The symbols move the states like this.
state | d s q
ff | lz lt lb
nh | jl fp rl
nr | cq hq gs
qj | rt rm lt
jl | rl zt pn
fd | dq jn zp
fr | td jl pp
jn | qm ct rl
lb | zz ms qs
pb | tm qs mm
rj | lq pz mm
tm | nr hl cq
pp | dz jh nj
nj | dh cm gn
zp | zt fj dt
hj | fp jn zt
rn | dp mm dp
ct | tt dt rj
tt | hs tb jn
hq | pb zz tm
lm | pz nr nz
td | qj sq rt
pq | ms qj ff
fp | zt qm tt
cd | ct nc tt
lq | mm nz pr
zd | cn rl jh
qs | hl lz qs
dp | fd pr dq
pn | gp ld pm
qm | gn tt hj
nz | cd zp rj
cm | pp cn dz
lg | cq mm dp
gp | dz nj sq
cn | jh rm fr
mm | pr fj lg
pm | sq dh rm
zl | dh jh jl
gs | zp tm pz
nc | dt fd tb
lt | pm td ms
lz | lb pq zz
rm | jq gp sq
tb | cd ct ct
dt | tb dq cd
jq | td pm qj
dh | pn pp pq
ms | hl rt lz
dq | hs rn nc
ld | zd nj td
fj | rj lm lq
jh | fr ld cm
rl | gn nh ld
hs | ct cd qm
cq | nc rn lm
zz | qs ff hl
hl | jq ff pb
pr | lg rj rn
jc | ld nh zd
pz | lz cq fj
dz | nj fr dh
rt | cq jq pq
zt | zl gn jl
gn | hj hs jl
sq | rm pn jq

The rows follow the links: the fewer symbols apart two states are, the more alike their rows tend to be.

Name the state of each row.
-134,-197,16,-10,-236,27,-205,-38,10,24,-8,-110,-144,-143,-84,-74,-81,-134,-65,6,15,146,-97,35,-48,-140,-126,-111,5,-105,-103,38,84,-159,-33,69,63,-41,-119,-60,-57,-85,-117,-159,-66,-23,-143,-54,-141
state: rm
34,27,207,19,142,-142,96,70,-55,61,-203,23,-6,15,114,-35,43,57,-90,-75,170,-1,-28,-78,-213,60,81,60,121,-122,-8,-122,-344,-54,27,-55,-29,-130,34,26,34,25,45,37,151,-130,29,-33,-11
state: lm
-40,117,310,1,106,-6,-25,22,-33,71,-173,58,35,106,167,32,-23,112,55,-36,-34,47,38,-31,-219,60,187,54,-8,-104,-48,-28,-287,-64,-107,-162,-34,40,6,73,79,24,130,-127,57,-115,-101,-12,6
state: cq
76,-126,-203,129,-134,55,25,142,145,-128,-63,-6,-39,-115,-73,81,0,241,-144,-84,13,-120,62,100,165,-164,-13,-34,-186,21,117,-55,67,-40,10,22,-203,-26,-33,37,-40,-96,-130,-51,145,-94,-48,-15,-12
state: pp
127,-21,62,-4,2,153,-28,69,-4,-98,-294,106,-68,158,47,-83,5,72,102,107,-56,28,19,79,-156,89,96,17,-160,-152,-69,165,-92,27,-98,111,208,156,-125,2,80,49,70,25,134,115,-19,71,-57
state: lg
-90,93,-23,-105,228,-165,-73,90,-14,151,83,-130,115,-49,7,21,-83,5,332,-20,110,-32,15,-64,133,168,-52,-42,-79,79,195,-23,-79,145,29,-42,57,-176,-80,-105,64,66,-55,1,51,-52,-23,15,89
state: cd
-66,-117,9,-26,-142,-24,-45,-198,-116,-12,128,14,-214,-160,46,-13,-80,-29,-24,-9,-191,162,-151,99,-226,-130,-73,-15,130,65,-103,-14,65,-103,-108,-28,5,-39,19,-131,-1,-64,50,21,-211,24,-25,-150,-20
state: lt
-137,115,175,44,-50,50,11,-8,53,11,8,-16,97,152,21,-39,77,-27,-44,-41,32,54,28,-35,-28,170,193,107,165,-136,23,-222,24,91,34,-191,-140,55,102,248,2,-36,143,-126,-173,43,-134,10,8
state: hq
155,-128,-25,0,98,-20,69,105,-86,-59,-318,18,-94,45,30,-136,42,-7,12,8,138,12,-60,16,-170,123,-1,18,30,-151,-11,69,-226,5,24,151,161,-12,-77,-82,46,49,28,157,217,44,92,5,-32
state: lq
76,-88,-201,135,-163,47,-7,157,132,-128,-71,-16,-29,-124,-114,66,31,258,-126,-79,45,-108,35,102,209,-165,4,-10,-150,29,110,-43,87,-58,26,18,-176,-35,-27,29,-36,-100,-119,-69,164,-79,-45,10,21
state: cm
144,-60,-5,-3,37,113,-16,80,-21,-99,-301,81,-93,122,23,-105,8,32,98,121,3,9,2,80,-163,96,73,15,-147,-148,-64,182,-131,18,-59,137,223,106,-123,-22,65,54,53,77,146,100,43,60,-63
state: pr
30,-126,-195,117,-162,36,4,96,143,-90,-41,4,-20,-105,-119,34,2,154,-185,-54,61,-129,36,54,179,-183,-68,-28,-177,-23,113,-43,129,-36,12,60,-168,-63,-42,43,-58,-82,-187,-84,147,-67,-73,14,-51
state: nj
-14,-7,-24,12,-49,-5,79,-180,-61,-114,141,39,-192,-65,86,29,-22,28,20,-27,-226,114,-146,122,-210,-35,21,97,170,91,-23,-121,60,31,-104,-98,-70,-15,78,-77,12,-61,141,131,-255,82,23,-126,71
state: ms
-29,26,-73,36,-61,82,75,-53,-18,-127,81,-6,-55,76,-36,-61,73,-31,40,-35,-83,44,-78,90,-49,203,129,92,195,-39,66,-197,173,165,27,-97,-73,71,82,91,6,-56,140,64,-269,201,-30,-22,72
state: qs

Each walk starts at a row. The symbols on each line, taken left to right, move it on to the next state.
Answer with the state's row; about right is enough.
start -99,142,286,26,54,-38,22,24,34,87,-82,16,102,119,77,9,49,23,-108,-78,83,21,37,-98,-92,74,190,67,135,-123,-6,-181,-180,-23,10,-181,-142,-13,94,187,18,-3,106,-141,-28,-113,-102,-3,20
s d d -> -129,132,264,38,-7,27,12,10,39,38,-22,-22,111,140,39,-8,72,-10,-80,-52,52,40,77,-83,-61,129,203,100,139,-133,6,-208,-57,24,26,-206,-134,40,94,214,28,-5,137,-145,-122,-31,-136,1,-2
s d q d q -> -28,-71,-59,-1,-55,-26,83,-192,-90,-64,120,47,-217,-119,97,49,-51,71,-11,-52,-251,117,-162,117,-232,-138,-15,66,96,96,-36,-108,14,-19,-113,-67,-87,-16,59,-123,35,-75,72,128,-207,40,22,-154,28
start -79,-118,50,-36,-157,-12,-96,-162,-77,30,90,-1,-193,-177,42,28,-103,-65,0,-12,-145,177,-127,66,-218,-172,-94,-59,86,32,-157,43,16,-167,-117,-17,40,-46,-19,-132,-13,-64,19,-45,-156,-7,-48,-146,-39
s d q q d -> -131,-214,-29,1,-245,29,-146,-100,5,27,17,-70,-165,-135,-71,-71,-96,-132,-100,5,1,126,-93,15,-90,-157,-158,-93,7,-98,-107,44,98,-146,-58,67,40,-27,-99,-66,-31,-86,-101,-144,-75,7,-142,-88,-142
s q d d s -> -45,9,-42,-5,-42,15,108,-146,-48,-118,132,7,-156,-25,46,13,9,23,25,-44,-207,83,-144,130,-167,47,72,103,207,65,26,-186,127,114,-64,-95,-74,6,97,-25,15,-44,147,128,-281,140,27,-89,94
start -12,-171,-196,97,-191,18,22,-6,127,-94,-28,31,-104,-122,-64,11,-41,137,-211,-57,-16,-96,-51,85,50,-267,-132,-29,-190,-40,85,-51,97,-68,-46,77,-166,-51,-60,-11,-41,-91,-178,-74,70,-73,-101,-19,-87
d q q s q -> -119,-201,1,-9,-233,30,-166,-63,12,52,-8,-87,-122,-124,-77,-95,-91,-161,-75,13,39,145,-80,20,-55,-103,-159,-97,12,-119,-100,61,95,-143,-33,71,75,-48,-125,-61,-49,-68,-113,-165,-56,-2,-167,-57,-155
q q s s q q -> -140,-164,67,-23,-228,31,-132,-147,-39,56,45,-77,-170,-132,-9,-42,-96,-133,-37,0,-73,179,-114,29,-159,-119,-104,-60,94,-59,-147,41,52,-153,-100,9,33,-33,-75,-77,-37,-81,-5,-100,-150,-19,-130,-113,-118
start -93,166,78,-94,191,-60,-122,113,4,116,70,-75,109,-8,60,96,-106,125,362,23,-54,-28,62,-37,76,120,51,-37,-165,90,151,46,-77,94,-91,-120,41,-69,-74,-76,96,46,11,-62,13,-70,-97,15,103
s d d d q q -> 139,-70,28,14,48,116,4,98,-28,-124,-320,57,-90,136,13,-164,48,-12,56,87,61,7,-15,62,-165,124,77,17,-73,-202,-42,91,-137,10,-48,159,205,103,-123,-7,56,41,51,80,151,112,25,51,-54
d q d s s -> 151,-77,-3,7,144,-70,78,109,-83,-35,-294,14,-81,18,44,-127,38,-17,54,8,177,8,-65,23,-173,141,-16,32,36,-147,8,10,-240,65,42,139,165,-70,-57,-87,38,51,-7,155,210,13,77,10,-19
start -4,31,-84,27,-16,30,96,-123,-43,-129,125,7,-106,16,36,-17,42,23,47,-36,-151,60,-119,100,-99,137,75,116,188,28,71,-194,142,146,-24,-108,-76,16,114,9,-7,-47,159,143,-283,183,35,-74,98
d q q -> -66,66,97,24,-62,105,16,-5,34,-64,-38,-16,37,151,-9,-85,97,-55,-10,-3,8,64,-10,7,-52,218,185,106,173,-160,29,-208,85,114,52,-117,-47,116,75,227,8,-22,152,-60,-205,136,-122,37,22
s s d d -> -51,37,-36,22,-44,58,94,-92,-29,-120,80,-19,-71,77,0,-24,72,-14,46,-63,-122,72,-83,85,-80,164,124,122,218,-23,51,-218,120,170,-7,-145,-103,55,112,93,11,-59,159,82,-280,174,-23,-38,69
start -116,97,-39,-112,213,-122,-85,89,-17,142,120,-169,99,-55,4,42,-100,-11,341,-5,46,-41,0,-53,144,169,-45,-39,-69,100,170,-51,-35,155,-11,-68,58,-156,-70,-99,61,58,-58,3,27,-38,-44,22,85
d s d -> -82,133,17,-108,200,-105,-101,128,-21,121,68,-123,122,-44,44,96,-99,63,352,-21,26,-32,21,-36,115,147,-1,-50,-115,116,157,10,-76,119,-39,-118,37,-143,-78,-108,77,53,-34,-17,57,-76,-55,26,97
d q s d q -> -90,99,-44,-92,229,-155,-18,80,-22,141,83,-127,112,-41,-9,11,-60,-35,310,1,121,-46,-7,-80,135,176,-78,-54,-72,89,196,-11,-40,188,31,-21,84,-177,-46,-115,49,82,-73,23,50,-18,-24,27,84
start -43,163,61,-78,120,61,-140,62,23,41,19,23,70,90,57,103,-112,133,332,94,-158,-52,57,5,19,82,65,-24,-301,79,84,138,-21,69,-144,-63,97,82,-128,-43,105,53,36,-66,28,-7,-92,65,48
s q q s -> 88,32,78,-22,12,178,-93,37,4,-95,-194,114,-35,164,58,4,-28,110,185,114,-145,1,44,52,-122,53,103,1,-257,-60,-21,202,-81,3,-140,34,187,188,-145,-14,92,64,96,-26,94,66,-36,84,-27
s s s d -> 64,21,161,21,142,-119,144,48,-82,26,-194,41,-43,32,127,-46,36,63,-93,-69,128,23,-60,-28,-243,64,82,88,159,-131,-30,-138,-325,-15,29,-55,-47,-105,54,-11,53,31,71,77,122,-102,42,-50,16
start -104,17,24,23,-83,75,66,-109,-20,-81,107,-22,-61,51,1,-49,60,-58,10,-49,-110,123,-71,52,-115,145,132,115,218,-48,20,-214,145,114,4,-158,-75,48,106,115,5,-77,155,12,-314,160,-79,-68,54
s q s s -> -62,-70,110,-38,-94,-38,-32,-176,-108,16,98,36,-188,-132,85,60,-110,-9,-9,-30,-218,147,-126,83,-254,-167,-52,-4,89,72,-141,4,-34,-152,-144,-72,0,-27,-2,-148,27,-56,62,-4,-160,-31,-37,-127,-9
d q d d -> -2,17,-57,7,-26,10,122,-135,-70,-121,110,35,-138,-2,34,11,32,43,30,-56,-149,60,-134,109,-167,75,74,120,209,57,35,-213,72,137,-35,-110,-92,-2,134,-10,26,-45,145,158,-277,149,33,-102,72
start 132,-73,62,43,148,-85,113,86,-73,29,-299,15,-47,19,77,-90,45,2,-47,-27,195,6,-55,-1,-199,89,12,37,80,-149,-20,-23,-291,-3,40,93,89,-92,-5,-58,40,46,13,124,214,-44,83,-24,-18
q s s -> 10,137,131,-34,263,-190,109,21,-28,147,-116,46,91,19,140,9,-30,68,25,-38,116,-100,28,-117,-94,29,-20,33,-66,0,65,-31,-321,39,9,-19,-3,-127,32,-26,77,118,-26,62,175,-160,33,13,37
q s s d -> 89,52,35,-32,26,197,-112,34,-4,-70,-161,90,-29,160,67,26,-39,97,175,129,-170,-28,39,77,-76,54,120,-7,-260,-18,-26,207,-38,16,-154,31,184,191,-146,-2,90,62,69,-18,78,83,-29,48,-4
start -104,113,-78,-87,240,-117,-12,-37,6,169,180,-72,163,32,0,-4,-67,-131,192,7,97,-112,15,-124,159,141,-172,-54,-101,103,175,20,26,185,57,35,64,-98,-17,-61,21,110,-128,28,-14,15,11,38,41
s s d d -> -122,142,-65,-123,228,-90,2,-36,26,162,169,-62,157,46,11,12,-67,-84,222,66,35,-129,31,-119,158,108,-139,-41,-182,88,180,42,15,168,7,31,30,-61,-70,-60,42,121,-118,33,5,5,-1,93,27
d q d s -> 76,-39,49,-5,211,-168,101,99,-89,70,-227,-37,-28,-23,65,-76,6,14,48,-55,197,2,-54,-34,-132,106,-30,15,69,-115,37,-47,-316,42,52,60,91,-171,-35,-109,50,75,-15,124,222,-83,73,-14,0
